Below are the code and all the weights of a small trained network. Each question names an input and a class and asks about switching units off, where a switched-off unit gives its printed mean instead of its output.

import numpy as np


def w(rows, s, z=0):
    codes = np.array(rows[::2]) - 128.0
    scale = np.full(codes.shape[1], s)
    scale[-1] = z or s
    return codes * scale


def f(y):
    return y / 2 * (1 + np.tanh(0.7978845608 * (y + 0.044715 * y**3)))


def log_softmax(a):
    a = a - a.max(-1, keepdims=True)
    return a - np.log(np.exp(a).sum(-1, keepdims=True))


def net(x, mask):
    res = np.array(x, float).reshape(1, 7) / 4 @ E
    y = f(res @ A[0][:, :-1].T + A[0][:, -1])
    res = res + np.where(mask, y, B[0][:, -1]) @ B[0][:, :-1]
    return log_softmax(res[-1] @ U[:, :-1].T + U[:, -1])


A, B = {}, {}
E = w([
[61,253,195,120,109,140,81,127,71,121],'x0',
[127,150,117,33,53,157,113,134,134,120],'x1',
[141,142,79,164,116,101,161,151,86,175],'x2',
[105,102,120,102,155,177,186,105,99,178],'x3',
[134,90,133,80,151,54,141,135,84,53],'x4',
[189,91,203,204,136,125,173,144,177,87],'x5',
[177,156,185,150,101,184,102,139,112,159],'x6',
],0.013)
A[0] = w([
[144,142,190,171,146,165,85,127,127,118,133],'N0',
[84,138,148,164,188,113,72,110,124,60,156],'N1',
[88,181,136,202,161,170,149,131,86,202,163],'N2',
[120,139,139,138,109,122,126,136,120,118,64],'N3',
[110,185,150,79,93,84,74,147,102,87,159],'N4',
[169,69,137,154,86,158,140,110,166,149,186],'N5',
[150,138,136,250,149,63,114,149,174,117,172],'N6',
[155,135,106,103,137,122,129,134,159,153,54],'N7',
[104,156,136,114,86,125,132,107,95,166,122],'N8',
[106,154,128,88,72,110,100,141,107,93,2],'N9',
[138,133,143,148,131,118,212,153,94,115,100],'N10',
[101,91,114,82,198,77,143,102,91,137,56],'N11',
],0.015,0.0056)
B[0] = w([
[174,113,150,96,91,203,55,121,108,122,206],'N0',
[58,159,187,86,172,100,151,126,131,112,199],'N1',
[43,135,182,116,111,81,105,147,123,150,240],'N2',
[146,118,103,123,119,119,101,101,96,131,135],'N3',
[77,159,203,98,86,154,97,159,147,109,253],'N4',
[116,160,174,106,131,115,150,145,118,119,219],'N5',
[174,114,186,134,140,95,206,140,174,69,246],'N6',
[126,156,123,106,79,53,126,118,116,165,144],'N7',
[96,85,124,156,126,86,115,157,158,168,190],'N8',
[172,166,157,84,110,193,129,122,143,101,193],'N9',
[157,76,111,189,146,135,164,134,140,154,164],'N10',
[157,151,118,109,110,121,154,117,108,1,199],'N11',
],0.015,0.018)
U = w([
[181,155,9,70,132,117,84,126,141,189,67],'0',
[207,152,175,161,103,209,82,157,136,132,92],'1',
[152,127,8,93,139,134,152,97,85,93,2],'2',
[123,139,91,200,139,180,112,100,115,129,52],'3',
[136,130,165,139,161,100,211,147,140,95,241],'4',
[62,140,101,167,137,114,80,139,99,224,102],'5',
[83,173,177,53,102,129,87,150,130,128,175],'6',
],0.012,0.0063)

Each question gives the input, the list of numbers given to net, and the class t.
The units are the neurons (one row each of A and B). Each row of codes is followed by its name. A weight is (code - 128) times the scale printed after its matrix; where a second scale follows, it is the last column's (A, B and U).
mask holds one flag per neuron, in row order. A switched-off neuron (its flag False) gives its mean, the last column of its row in B, instead of its output. The means were averaged over made-up inputs and are rounded, as every weight is.
A unit's drop is (log p(t) with every unit on - log p(t) with that unit switched off) / (log p(t) with every unit on - log p(t) with every unit switched off).
The circuit of an input: a set's keep is (log p(t) with only the set's units on - log p(t) with every unit switched off) / (log p(t) with every unit on - log p(t) with every unit switched off). Starting from all 12 units, units are removed one at a time, each time the one whose removal leaves the highest keep (on an exact tie, the one counted first), for as long as the keep stays at least 0.8.
units of the circuit, in order: the units of the circuit, biggest drop first
most important unit: the unit with the biggest drop
k most important neurons: the k neurons with the biggest drops, biggest first
drop of u: that unit's drop, to one decimal
input [6,3,1,8,7,4,-7], class 4: most important unit => N10
input [0,-1,7,4,4,1,7], class 5: 2 most important neurons => N6, N11
input [-1,3,0,1,-4,-4,-7], class 2: units of the circuit, in order => N4, N2, N1
input [-3,1,4,0,-5,0,-4], class 4: 2 most important neurons => N4, N0
input [4,5,-2,8,3,6,0], class 1: units of the circuit, in order => N2, N1
input [-8,4,3,1,-6,-7,2], class 0: 2 most important neurons => N4, N2
input [-6,8,6,1,-3,4,-6], class 4: 3 most important neurons => N4, N5, N0
input [-8,-2,-5,-6,1,-6,-3], class 4: 2 most important neurons => N0, N4
input [7,-3,-2,-3,8,6,-3], class 4: 3 most important neurons => N6, N10, N2
input [-8,3,5,4,3,-1,0], class 2: units of the circuit, in order => N6, N4, N2
input [0,-8,2,-8,-5,2,4], class 4: drop of N6 => 9.2
input [-1,-8,1,4,7,-6,-3], class 2: drop of N11 => 0.2
input [-7,-6,5,-7,-8,-8,2], class 4: drop of N6 => 0.8
input [-4,7,7,-1,-8,-5,4], class 5: most important neuron => N4
